Here is a tiny trained network, its code and every weight. The questions are about switching its units off for an input and a class, where a switched-off unit gives its printed mean instead of its output.

import numpy as np


def w(rows, s, z=0):
    codes = np.array(rows[::2]) - 128.0
    scale = np.full(codes.shape[1], s)
    scale[-1] = z or s
    return codes * scale


def f(y):
    return np.maximum(y, 0)


def log_softmax(a):
    a = a - a.max(-1, keepdims=True)
    return a - np.log(np.exp(a).sum(-1, keepdims=True))


def net(x, mask):
    res = np.array(x, float).reshape(1, 7) / 4 @ E
    y = f(res @ A[0][:, :-1].T + A[0][:, -1])
    res = res + np.where(mask, y, B[0][:, -1]) @ B[0][:, :-1]
    return log_softmax(res[-1] @ U[:, :-1].T + U[:, -1])


A, B = {}, {}
E = w([
[125,77,78,139,230,99,195,217,89,98,148,82],'x0',
[123,149,144,134,127,103,146,120,127,117,145,131],'x1',
[80,209,126,126,91,123,103,190,131,79,2,51],'x2',
[41,132,55,46,74,114,191,79,114,208,114,102],'x3',
[157,186,134,176,85,173,193,201,77,194,123,174],'x4',
[198,130,146,109,164,80,142,93,93,139,8,165],'x5',
[176,74,125,171,46,76,178,170,227,149,111,73],'x6',
],0.0086)
A[0] = w([
[59,126,154,129,94,245,87,170,167,118,170,124,218],'neuron 0',
[105,89,124,126,167,72,164,181,117,148,122,118,49],'neuron 1',
[62,132,126,149,124,150,126,178,158,99,197,88,96],'neuron 2',
[121,166,111,43,203,138,99,97,104,77,136,128,129],'neuron 3',
[117,145,172,121,120,85,141,143,106,103,79,71,214],'neuron 4',
[167,59,114,123,171,148,201,103,153,136,147,152,132],'neuron 5',
[89,94,75,26,123,145,175,54,137,152,91,85,96],'neuron 6',
[85,141,36,178,125,158,103,164,174,109,204,112,104],'neuron 7',
[169,134,139,143,152,100,136,122,90,204,73,165,114],'neuron 8',
[180,94,158,176,80,123,175,145,161,170,95,101,85],'neuron 9',
[95,43,162,178,140,92,176,99,181,155,147,167,125],'neuron 10',
[156,119,160,171,118,181,70,127,168,124,108,161,161],'neuron 11',
[174,142,152,210,154,107,82,143,128,167,116,110,87],'neuron 12',
[159,172,114,155,205,187,61,152,125,91,134,167,150],'neuron 13',
[140,162,190,118,77,191,93,54,174,158,107,136,83],'neuron 14',
[179,99,164,76,158,115,171,106,130,113,52,145,60],'neuron 15',
[192,143,123,137,141,134,44,206,151,124,111,119,103],'neuron 16',
[154,201,156,120,40,136,88,92,192,147,138,200,64],'neuron 17',
[77,182,150,145,129,91,96,171,121,86,95,97,54],'neuron 18',
[164,89,231,151,157,141,90,183,142,62,133,158,81],'neuron 19',
[161,117,146,129,105,90,158,101,116,109,111,122,125],'neuron 20',
[81,165,147,125,213,194,92,100,83,159,153,195,48],'neuron 21',
[113,92,50,170,204,80,144,186,58,119,138,112,86],'neuron 22',
[182,141,133,96,160,59,173,88,116,135,61,117,92],'neuron 23',
[166,203,122,179,75,194,184,229,84,217,129,199,151],'neuron 24',
[118,131,157,104,76,148,104,83,159,94,139,153,90],'neuron 25',
[147,122,155,141,152,86,129,71,119,111,50,180,151],'neuron 26',
[75,169,145,133,140,89,82,178,85,115,66,47,61],'neuron 27',
[159,160,143,146,127,136,190,151,201,157,132,131,148],'neuron 28',
[135,124,120,103,206,67,222,190,96,100,173,76,92],'neuron 29',
[171,83,172,143,151,140,137,64,119,191,194,167,95],'neuron 30',
[202,142,210,148,155,150,95,115,146,58,153,109,69],'neuron 31',
[150,202,171,135,69,112,57,50,140,196,144,160,137],'neuron 32',
[104,113,119,67,161,87,47,113,147,121,133,116,254],'neuron 33',
[135,53,115,80,105,46,85,126,226,81,125,131,166],'neuron 34',
[183,83,138,129,99,83,75,145,88,117,179,166,128],'neuron 35',
[182,74,101,126,60,50,128,128,234,102,96,135,93],'neuron 36',
[67,128,106,39,77,71,162,70,94,152,156,169,114],'neuron 37',
[175,130,147,81,144,132,111,114,112,187,143,152,170],'neuron 38',
[89,235,112,103,147,141,82,122,1,82,132,184,100],'neuron 39',
[87,150,203,89,132,198,95,110,91,140,116,167,111],'neuron 40',
[161,86,135,96,147,137,159,104,147,151,164,157,71],'neuron 41',
[161,96,112,131,178,91,96,138,92,157,58,136,183],'neuron 42',
[143,91,143,178,78,74,154,177,225,174,121,122,96],'neuron 43',
[99,173,121,164,93,141,112,165,151,81,61,111,87],'neuron 44',
[115,125,131,125,149,117,146,101,102,118,161,185,114],'neuron 45',
[125,136,37,100,65,126,148,146,48,200,112,124,121],'neuron 46',
[117,132,99,85,210,176,141,175,135,137,120,139,136],'neuron 47',
],0.009,0.0084)
B[0] = w([
[104,183,214,94,190,129,118,115,160,151,183,207,234],'neuron 0',
[187,95,129,81,139,116,96,139,117,181,73,69,156],'neuron 1',
[142,172,173,67,146,101,106,105,172,169,164,159,187],'neuron 2',
[145,65,148,137,105,139,190,57,133,79,126,109,204],'neuron 3',
[80,171,136,161,150,175,183,121,142,131,91,169,212],'neuron 4',
[108,174,96,146,120,192,138,114,143,129,44,140,181],'neuron 5',
[93,149,96,139,54,48,141,177,52,154,177,121,200],'neuron 6',
[95,131,186,56,132,152,51,128,165,172,158,134,192],'neuron 7',
[89,129,161,99,162,121,105,119,184,169,213,183,174],'neuron 8',
[153,91,154,93,106,133,177,73,119,71,145,91,184],'neuron 9',
[118,169,106,162,108,182,151,106,118,176,96,162,181],'neuron 10',
[96,152,141,143,104,108,136,207,85,134,143,128,184],'neuron 11',
[105,103,128,152,119,102,129,109,74,172,167,141,158],'neuron 12',
[110,139,162,159,74,106,174,169,100,153,155,80,201],'neuron 13',
[205,119,80,116,211,138,70,171,121,131,55,71,190],'neuron 14',
[115,131,145,57,130,113,12,91,173,146,192,130,165],'neuron 15',
[84,148,89,121,56,128,143,157,72,128,132,113,174],'neuron 16',
[173,97,98,77,197,123,79,180,108,140,60,90,194],'neuron 17',
[103,148,65,115,107,153,132,70,149,150,68,143,169],'neuron 18',
[87,174,63,112,73,56,110,174,71,170,170,72,188],'neuron 19',
[78,137,169,104,144,116,137,137,145,132,136,132,154],'neuron 20',
[141,81,155,120,86,163,141,45,67,114,157,58,185],'neuron 21',
[211,94,107,95,175,142,82,174,116,141,54,97,198],'neuron 22',
[124,168,160,58,142,116,83,105,170,166,178,154,180],'neuron 23',
[127,27,87,255,166,19,89,60,235,80,132,191,253],'neuron 24',
[185,125,110,118,182,132,92,170,147,136,106,104,165],'neuron 25',
[87,134,161,70,136,107,127,142,178,152,169,205,194],'neuron 26',
[132,124,75,150,80,198,93,87,161,184,76,138,187],'neuron 27',
[132,93,163,143,106,169,211,112,109,80,171,137,181],'neuron 28',
[166,110,132,101,207,131,79,193,113,143,61,65,205],'neuron 29',
[81,182,69,143,98,169,111,82,174,134,69,131,181],'neuron 30',
[89,152,66,143,81,54,75,144,62,148,145,103,179],'neuron 31',
[173,105,152,101,202,134,94,243,78,141,47,102,215],'neuron 32',
[99,66,118,250,164,94,164,163,180,61,122,209,232],'neuron 33',
[135,63,117,211,149,92,163,129,197,68,136,167,214],'neuron 34',
[71,176,86,139,78,174,162,115,92,178,89,131,162],'neuron 35',
[156,80,180,92,67,169,204,82,119,84,150,63,201],'neuron 36',
[74,156,124,143,100,76,124,193,75,147,128,101,208],'neuron 37',
[108,124,124,120,116,172,176,144,173,122,104,167,172],'neuron 38',
[153,79,169,117,72,157,185,51,122,59,171,51,223],'neuron 39',
[135,80,167,99,142,158,160,92,108,56,129,84,182],'neuron 40',
[103,164,74,131,126,163,98,78,150,165,103,110,155],'neuron 41',
[107,148,209,105,156,151,117,154,140,164,190,175,197],'neuron 42',
[171,69,198,54,42,169,160,110,67,102,141,69,203],'neuron 43',
[93,176,90,147,106,173,114,47,140,184,62,159,184],'neuron 44',
[113,120,132,160,83,170,165,114,128,159,72,131,160],'neuron 45',
[94,141,132,165,96,82,153,168,55,131,163,126,204],'neuron 46',
[190,106,157,131,160,158,122,178,102,92,108,113,176],'neuron 47',
],0.0069,0.013)
U = w([
[148,65,185,99,76,186,157,75,97,74,149,61,84],'0',
[193,101,114,100,208,148,59,207,104,145,57,82,101],'1',
[63,166,80,148,53,40,109,187,49,165,171,102,95],'2',
[75,191,63,157,93,255,107,63,166,170,49,146,103],'3',
[114,40,113,241,169,47,77,89,202,62,149,160,105],'4',
[94,166,214,27,161,145,49,119,196,175,227,162,107],'5',
[94,143,192,172,148,171,181,194,127,112,121,166,250],'6',
[193,178,55,162,168,118,146,131,167,47,188,205,145],'7',
],0.0086,0.02)

Each question gives the input, the list of numbers given to net, and the class t.
The units are the neurons (one row each of A and B). Each row of codes is followed by its name. A weight is (code - 128) times the scale printed after its matrix; where a second scale follows, it is the last column's (A, B and U).
mask holds one flag per neuron, in row order. A switched-off neuron (its flag False) gives its mean, the last column of its row in B, instead of its output. The means were averaged over made-up inputs and are rounded, as every weight is.
A unit's drop is (log p(t) with every unit on - log p(t) with that unit switched off) / (log p(t) with every unit on - log p(t) with every unit switched off).
The circuit of an input: a set's keep is (log p(t) with only the set's units on - log p(t) with every unit switched off) / (log p(t) with every unit on - log p(t) with every unit switched off). Starting from the 12 units with the biggest drops (on a tie, the unit counted first), units are removed one at a time, each time the one whose removal leaves the highest keep (on an exact tie, the one counted first), for as long as the keep stays at least 0.8.
units of the circuit, in order: the units of the circuit, biggest drop first
most important unit: the unit with the biggest drop
k most important neurons: the k neurons with the biggest drops, biggest first
drop when u is switched off: that unit's drop, to one decimal
input [-6,-5,-4,4,6,8,6], class 5: most important unit -> neuron 8
input [2,-2,-2,5,0,-3,-3], class 2: units of the circuit, in order -> [neuron 6; neuron 37]
input [2,-2,-5,5,-5,4,1], class 2: 2 most important neurons -> [neuron 6; neuron 24]
input [6,-7,0,3,0,8,-1], class 5: units of the circuit, in order -> [neuron 23; neuron 15]
input [-3,7,2,5,-7,-2,8], class 0: 2 most important neurons -> [neuron 36; neuron 43]
input [-2,-7,6,-6,4,-7,7], class 0: 2 most important neurons -> [neuron 43; neuron 9]
input [0,7,0,5,-2,-6,8], class 0: 2 most important neurons -> [neuron 43; neuron 36]
input [2,0,7,-3,-7,-3,6], class 3: units of the circuit, in order -> [neuron 44; neuron 27]
input [-8,-6,-6,3,1,-6,-3], class 1: units of the circuit, in order -> [neuron 32; neuron 14]
input [-1,-7,8,0,-8,-8,8], class 0: 4 most important neurons -> [neuron 36; neuron 43; neuron 24; neuron 34]
input [-6,-4,-8,8,0,0,2], class 2: 3 most important neurons -> [neuron 6; neuron 37; neuron 46]
input [6,-2,6,7,8,7,-8], class 0: 2 most important neurons -> [neuron 39; neuron 33]
input [-8,2,-8,-3,8,8,1], class 1: 2 most important neurons -> [neuron 32; neuron 17]
input [1,1,2,-4,-2,4,2], class 2: units of the circuit, in order -> [neuron 19; neuron 31; neuron 16]
input [3,3,1,1,-6,8,8], class 0: most important neuron -> [neuron 36]
input [8,-5,2,1,8,7,0], class 1: 3 most important neurons -> [neuron 22; neuron 29; neuron 33]
input [-7,-4,-3,-8,8,-2,7], class 2: 4 most important neurons -> [neuron 19; neuron 11; neuron 31; neuron 16]
input [5,-4,0,-3,-3,8,8], class 0: 4 most important neurons -> [neuron 36; neuron 43; neuron 0; neuron 9]
input [-8,-8,-3,-8,-4,-3,-2], class 1: 4 most important neurons -> [neuron 14; neuron 32; neuron 17; neuron 25]
input [8,0,-5,-6,6,4,5], class 1: units of the circuit, in order -> [neuron 29]
input [-5,-4,7,5,-5,8,-7], class 5: 2 most important neurons -> [neuron 26; neuron 23]
input [4,0,4,7,-7,-8,-8], class 0: 3 most important neurons -> [neuron 3; neuron 39; neuron 24]
input [6,7,7,3,-3,-1,0], class 3: drop when neuron 17 is switched off -> 0.1
input [-8,-8,4,-3,0,-1,3], class 1: drop when neuron 29 is switched off -> 0.0
input [-6,-7,6,6,8,-6,1], class 4: drop when neuron 24 is switched off -> 1.4
input [2,7,-2,-6,-6,-4,6], class 6: drop when neuron 42 is switched off -> -0.2
input [4,5,-8,-7,-5,8,6], class 3: most important unit -> neuron 5
